Each row is followed by its class.
[-0.16 -0.26  0.38 -0.42  0.19  0.31  0.52 -0.11  0.11  0.24  0.33  0.37
  0.04 -0.49  0.08 -0.09  0.59 -0.16  0.08 -0.11  0.08 -0.63  0.13  0.17
  0.12 -0.27 -0.31 -0.30  0.10 -0.20 -0.18 -0.34  0.01  0.48  0.12 -0.06
 -0.01 -0.01] | petuz
[-0.04 -0.26  0.08 -0.52  0.11  0.29  0.06 -0.18  0.18 -0.51 -0.35  0.26
  0.29 -0.41  0.20  0.28 -0.45 -0.08  0.15  0.19  0.10  0.50 -0.11  0.31
 -0.09  0.31  0.11 -0.14  0.05  0.31  0.49 -0.48  0.00  0.27 -0.74  0.11
  0.26  0.07] | petuz
[-0.79 -0.32  0.24 -0.43 -0.03 -0.44  0.63 -0.09 -0.22  0.17  0.32  0.79
  0.01 -0.88  0.10  0.24  0.86 -0.74  0.40 -0.17  0.10  0.14 -0.48  0.60
  0.30 -0.42 -0.50 -0.02  0.79 -0.17 -0.54 -0.47  0.34 -0.74  0.44 -0.36
 -0.04  0.53] | petuz
[ 0.13 -0.70 -0.08 -1.18  0.69 -0.34  0.87 -0.48  1.02 -0.49 -0.31  1.22
 -0.36 -0.88  0.32  0.68  1.26 -0.30  0.88 -0.16 -0.04  0.76 -1.30  0.19
 -0.06 -0.09 -0.27 -0.52  1.79 -0.08  1.19 -1.04  1.09 -1.44  0.50  0.08
  0.42  0.58] | nute
[ 0.20 -0.24 -0.17 -0.39  0.79 -0.50  0.04  0.03  0.32  0.05 -0.67  0.51
  0.72 -0.26 -0.10  0.36 -0.15 -0.41  0.50  0.58  0.10  0.42 -0.63  0.14
 -0.11  0.03 -0.14 -0.62  0.86 -0.07  1.01 -0.29  0.39  0.25  0.10  0.53
  0.26  0.32] | mok
[ 0.01 -0.28  0.06 -0.29  0.26 -0.28  0.20 -0.22  0.59 -0.23 -0.15  0.25
 -0.38  0.47  0.27  0.11  0.42  0.11  0.06 -0.31 -0.09  0.06 -0.15  0.35
  0.06 -0.39 -0.04 -0.14  0.57  0.04  0.79 -0.35  0.32 -0.53  0.04  0.21
  0.16 -0.08] | nute
[ 0.26  0.12 -0.38  0.25  0.07 -0.35 -0.20 -0.32  0.45 -0.33 -0.48  0.13
  0.24  0.07  0.04  0.26 -0.74 -0.14  0.29  0.39  0.01  0.22 -0.41 -0.11
 -0.25  0.45  0.22 -0.15  0.23  0.03  0.82  0.32  0.13 -0.06 -0.18  0.55
  0.05  0.30] | mok
[ 0.08 -0.08  0.02 -0.35  0.03  0.03  0.57 -0.07  0.36 -0.21 -0.34  0.20
  0.09  0.10  0.22  0.03  0.11  0.11  0.07  0.14 -0.09  0.07 -0.17  0.10
 -0.03 -0.02 -0.04 -0.23  0.37  0.02  0.59 -0.21  0.17 -0.14  0.07  0.41
  0.12 -0.03] | mok
[ 0.02 -0.23 -0.39 -0.40  0.90 -0.98  0.58  0.05  0.02 -0.21 -0.37  0.72
  0.59  0.12  0.30  0.38 -0.31 -0.70  0.75 -0.20  0.47  0.26 -0.85  0.76
  0.02 -0.57 -0.53  0.04  1.29 -0.08  0.74 -0.47  0.42 -1.10  0.12  0.23
  0.25  0.54] | mok
[-0.29 -0.87  0.29 -0.65  0.48  0.30  0.60  0.26 -0.45  0.37  0.60  0.45
  0.23 -0.63 -0.05  0.16  1.04  0.30  0.39 -0.40  0.38  0.28  0.01  0.26
  0.47 -0.53 -0.64 -0.05  0.32 -0.48 -0.45 -0.43  0.17  0.30  0.22 -0.21
 -0.18  0.10] | petuz
[-0.13 -0.31 -0.12 -0.63 -0.02  0.16  0.63 -0.11  0.24 -0.29  0.01  0.34
  0.09 -0.03  0.34  0.26 -0.04 -0.10  0.36 -0.34  0.18  0.17 -0.02  0.18
  0.08  0.17 -0.06 -0.05  0.46  0.24  0.46 -0.12  0.09  0.11 -0.10  0.60
  0.15 -0.03] | petuz
[ 0.01 -0.32 -0.35 -0.25 -0.12  0.25  0.14  0.21 -0.03 -0.26 -0.20 -0.21
  0.50  0.88  0.10  0.16 -1.21  0.18  0.35  0.03  0.19  0.15  0.30  0.08
 -0.10  0.26  0.32 -0.07  0.14  0.12  1.16  0.43 -0.18  0.74 -0.67  0.64
  0.20 -0.46] | vano
[-0.23 -0.48 -0.26 -0.72  0.46  0.20  0.70  0.01  0.64 -0.42 -0.16  0.56
 -0.12  0.21 -0.32  0.41 -0.10 -1.18  0.64 -0.36 -0.04  0.21 -0.29  0.55
  0.11  0.07  0.40 -0.16  0.87  0.12  0.69 -0.23  0.10 -0.04 -0.24  0.88
  0.20 -0.03] | vano
[-0.03  0.12 -0.04 -0.20  0.46 -0.49  0.19 -0.24  0.44 -0.61 -0.29  0.36
 -0.10  0.47  0.47  0.05  0.06 -0.07  0.11 -0.10 -0.15  0.30 -0.43  0.59
 -0.11 -0.67  0.07 -0.09  0.78  0.05  0.58 -0.60  0.19 -0.89 -0.25 -0.18
  0.34  0.06] | nute
[-0.02 -0.21  0.20 -0.19  0.15  0.21  0.05  0.23 -0.01 -0.50  0.03 -0.08
  0.26  0.78  0.12  0.12 -0.88  0.15  0.11  0.05  0.06  0.34  0.18  0.18
  0.03  0.42  0.37 -0.01 -0.17  0.31  0.52 -0.06 -0.32  0.29 -0.68  0.19
  0.24 -0.37] | vano
[ 0.05 -0.01 -0.34 -0.35  0.39 -0.24  0.58 -0.21  0.58 -0.49 -0.68  0.92
 -0.22  0.43  0.46  0.44 -0.47 -0.10  0.30 -0.34 -0.12  0.27 -0.12  0.41
 -0.04  0.14  0.13 -0.13  0.63  0.15  0.61 -0.06 -0.16 -0.22 -0.52  0.62
  0.22 -0.01] | mok
[ 0.05  0.04  0.45 -0.14 -0.09  0.29 -0.11  0.16  0.14  0.05 -0.17  0.24
  0.17 -0.28 -0.26  0.09  0.26  0.00 -0.03  0.29  0.04  0.45  0.30 -0.17
 -0.08  0.33  0.16 -0.55 -0.32 -0.14  0.44 -0.42 -0.21  0.81 -0.24  0.23
  0.41 -0.10] | mok
[-0.10 -0.18  0.17 -0.51  0.22  0.37  0.23  0.16  0.34 -0.31 -0.39  0.35
  0.17  0.20  0.10  0.29 -0.62 -0.05  0.41  0.23  0.17  0.32  0.19  0.45
 -0.02  0.34  0.25 -0.37  0.28  0.20  0.90 -0.30 -0.11  0.72 -0.54  0.92
 -0.13 -0.34] | vano
[ 0.15  0.93  0.13 -0.65  0.76 -0.71  0.90 -0.22  0.17 -0.62 -0.51  0.76
  0.23 -0.19  0.52  0.48 -0.27 -0.31  0.41 -0.18  0.06  0.66 -0.45  0.83
  0.01 -0.44  0.10 -0.30  0.96 -0.26  0.74 -0.78  0.08 -0.83 -0.36  0.13
  0.06  0.23] | mok
[ 0.10  0.12 -0.22 -0.24 -0.11  0.10 -0.23  0.09  0.55 -0.43 -0.76  0.08
  0.42  0.44 -0.12  0.23 -0.61 -0.01  0.47  0.78  0.03  0.32 -0.29 -0.33
  0.01  0.33  0.27 -0.49  0.09  0.03  1.41 -0.18  0.06  0.97 -0.44  0.91
  0.04  0.07] | mok
[ 0.21  0.11 -0.26 -0.42  0.27 -0.43 -0.04 -0.16  0.69 -0.99 -0.91  0.02
  0.12  0.83  0.57  0.59 -1.31  0.14  0.47  0.15 -0.17  0.53 -0.21  0.39
 -0.34  0.48  0.63 -0.32  0.47  0.50  1.63 -0.27  0.00 -0.10 -0.91  0.72
  0.55 -0.29] | vano
[ 0.29 -0.06 -0.39 -0.28  0.44 -0.69  0.30 -0.25  0.76 -1.10 -0.61  0.57
  0.03 -0.09  0.62  0.17  0.05 -0.48  0.56 -0.37 -0.05  0.10 -0.77  0.32
 -0.16  0.17 -0.25 -0.22  1.16  0.08  0.59 -0.01  0.58 -0.61  0.27  0.51
  0.15  0.80] | mok
[-0.07 -0.40 -0.20 -0.14  0.21 -0.04  0.27 -0.10 -0.18  0.08  0.24 -0.05
  0.29  0.12 -0.13 -0.03  0.46  0.06  0.25 -0.03 -0.05  0.25 -0.31  0.11
  0.22 -0.74 -0.02  0.03  0.35 -0.18  0.33 -0.55  0.24 -0.39  0.46 -0.09
  0.07  0.06] | nute
[-0.16 -0.34 -0.28 -0.39  0.41 -0.31  0.73 -0.15  0.48  0.33  0.17  0.79
 -0.32 -0.47  0.13  0.07  1.55 -0.49  0.39 -0.41  0.05 -0.22 -0.89  0.27
  0.16 -0.44 -0.62 -0.02  1.27 -0.40  0.08 -0.33  0.93 -0.75  1.05  0.34
 -0.02  0.72] | nute
[ 0.00 -0.08  0.15 -0.31  0.02 -0.36 -0.23 -0.23  0.27 -0.69 -0.21  0.10
 -0.17  0.05  0.05  0.24 -0.17  0.27  0.06  0.36 -0.07  0.19 -0.23  0.23
 -0.05  0.32  0.26 -0.38  0.08  1.31  0.93 -0.28  0.06  0.17 -0.38 -0.01
  0.38 -0.16] | nute
